Below is a small trained network, with its code and all its weights. Each question gives an input and a class and asks what happens when units are switched off, that is, made to give their printed mean instead of their output.

import numpy as np


def w(rows, s, z=0):
    codes = np.array(rows[::2]) - 128.0
    scale = np.full(codes.shape[1], s)
    scale[-1] = z or s
    return codes * scale


def f(y):
    return np.maximum(y, 0)


def log_softmax(a):
    a = a - a.max(-1, keepdims=True)
    return a - np.log(np.exp(a).sum(-1, keepdims=True))


def net(x, mask):
    res = np.array(x, float).reshape(1, 7) / 4 @ E
    y = f(res @ A[0][:, :-1].T + A[0][:, -1])
    res = res + np.where(mask, y, B[0][:, -1]) @ B[0][:, :-1]
    return log_softmax(res[-1] @ U[:, :-1].T + U[:, -1])


A, B = {}, {}
E = w([
[33,30,19,22],'x0',
[103,103,156,142],'x1',
[167,141,250,6],'x2',
[128,128,128,129],'x3',
[19,254,155,126],'x4',
[116,116,143,136],'x5',
[127,127,129,129],'x6',
],0.0088)
A[0] = w([
[125,141,111,184,166],'neuron 0',
[37,155,104,68,82],'neuron 1',
[164,58,92,83,128],'neuron 2',
[143,94,132,85,129],'neuron 3',
[170,74,46,137,174],'neuron 4',
[165,201,124,80,161],'neuron 5',
[97,150,109,107,92],'neuron 6',
[226,104,141,175,187],'neuron 7',
[119,64,66,106,178],'neuron 8',
[123,123,83,133,160],'neuron 9',
[154,88,138,79,125],'neuron 10',
[129,103,63,176,173],'neuron 11',
[68,180,114,146,126],'neuron 12',
[108,141,85,201,224],'neuron 13',
[146,204,191,150,141],'neuron 14',
[126,87,99,157,173],'neuron 15',
[134,226,208,59,180],'neuron 16',
[9,173,96,51,62],'neuron 17',
[110,146,110,133,105],'neuron 18',
[103,156,91,192,201],'neuron 19',
[64,242,205,143,103],'neuron 20',
[133,151,111,205,174],'neuron 21',
[101,101,89,169,139],'neuron 22',
[90,211,91,179,182],'neuron 23',
[116,133,213,146,128],'neuron 24',
[119,131,161,181,144],'neuron 25',
[154,58,100,100,130],'neuron 26',
[220,92,147,161,165],'neuron 27',
[117,215,111,179,145],'neuron 28',
[216,111,143,164,168],'neuron 29',
[151,132,169,64,184],'neuron 30',
[171,81,151,32,127],'neuron 31',
[86,95,88,230,254],'neuron 32',
[49,143,97,76,77],'neuron 33',
[124,116,138,29,121],'neuron 34',
[213,77,175,184,156],'neuron 35',
],0.014,0.0062)
B[0] = w([
[169,67,15,114,171],'neuron 0',
[204,98,211,96,192],'neuron 1',
[33,99,92,164,180],'neuron 2',
[76,1,101,202,163],'neuron 3',
[67,122,112,35,186],'neuron 4',
[72,138,174,173,186],'neuron 5',
[187,116,158,125,150],'neuron 6',
[251,147,203,8,214],'neuron 7',
[60,125,99,31,186],'neuron 8',
[128,146,135,37,157],'neuron 9',
[92,28,110,218,170],'neuron 10',
[133,203,127,28,181],'neuron 11',
[197,137,113,194,180],'neuron 12',
[199,140,27,96,198],'neuron 13',
[69,176,134,198,221],'neuron 14',
[69,191,44,26,162],'neuron 15',
[44,159,192,205,254],'neuron 16',
[226,115,238,41,212],'neuron 17',
[181,118,107,135,142],'neuron 18',
[244,154,61,144,192],'neuron 19',
[95,157,73,170,237],'neuron 20',
[176,134,44,134,188],'neuron 21',
[130,138,118,81,166],'neuron 22',
[174,159,87,186,209],'neuron 23',
[62,154,131,157,183],'neuron 24',
[189,146,71,165,168],'neuron 25',
[33,127,75,170,173],'neuron 26',
[190,97,205,57,204],'neuron 27',
[135,139,49,180,201],'neuron 28',
[146,125,177,70,202],'neuron 29',
[100,90,202,224,201],'neuron 30',
[101,48,127,226,203],'neuron 31',
[191,196,44,14,213],'neuron 32',
[206,131,154,22,183],'neuron 33',
[174,61,156,216,190],'neuron 34',
[204,139,196,61,212],'neuron 35',
],0.0066,0.017)
U = w([
[190,143,140,79,238],'0',
[148,107,248,129,100],'1',
[51,158,88,82,94],'2',
[100,44,115,165,4],'3',
[144,140,60,191,67],'4',
[35,202,155,165,187],'5',
],0.015,0.0018)

Each question gives the input, the list of numbers given to net, and the class t.
The units are the neurons (one row each of A and B). Each row of codes is followed by its name. A weight is (code - 128) times the scale printed after its matrix; where a second scale follows, it is the last column's (A, B and U).
mask holds one flag per neuron, in row order. A switched-off neuron (its flag False) gives its mean, the last column of its row in B, instead of its output. The means were averaged over made-up inputs and are rounded, as every weight is.
A unit's drop is (log p(t) with every unit on - log p(t) with that unit switched off) / (log p(t) with every unit on - log p(t) with every unit switched off).
The circuit of an input: a set's keep is (log p(t) with only the set's units on - log p(t) with every unit switched off) / (log p(t) with every unit on - log p(t) with every unit switched off). Starting from the 12 units with the biggest drops (on a tie, the unit counted first), units are removed one at a time, each time the one whose removal leaves the highest keep (on an exact tie, the one counted first), for as long as the keep stays at least 0.8.
units of the circuit, in order: the units of the circuit, biggest drop first
top k neurons: the k neurons with the biggest drops, biggest first
drop when u is switched off: that unit's drop, to one decimal
input [1,1,-6,-2,-6,3,3], class 2: units of the circuit, in order : [neuron 4; neuron 15]
input [2,-1,-6,-6,0,5,-1], class 2: units of the circuit, in order : [neuron 15; neuron 4]
input [0,-4,1,3,-2,-7,-1], class 1: units of the circuit, in order : [neuron 32; neuron 13]
input [-3,-8,0,2,8,-6,-4], class 4: units of the circuit, in order : [neuron 28]
input [0,7,1,-2,7,6,-7], class 5: top 3 neurons : [neuron 20; neuron 7; neuron 16]
input [-6,-8,1,-6,8,4,7], class 5: top 2 neurons : [neuron 16; neuron 14]
input [-1,0,-7,-8,0,-7,8], class 0: top 2 neurons : [neuron 32; neuron 11]
input [-1,7,-5,4,0,6,-7], class 0: top 2 neurons : [neuron 32; neuron 20]
input [0,-8,0,-6,1,-7,-8], class 4: top 2 neurons : [neuron 7; neuron 17]
input [1,2,-7,0,-1,3,5], class 2: drop when neuron 17 is switched off : 0.2
input [-1,-2,1,4,-7,8,5], class 1: drop when neuron 32 is switched off : 0.2
input [1,-1,6,-8,-6,-7,-3], class 3: drop when neuron 10 is switched off : 0.1
input [4,6,-8,4,1,-4,1], class 0: drop when neuron 19 is switched off : 0.2
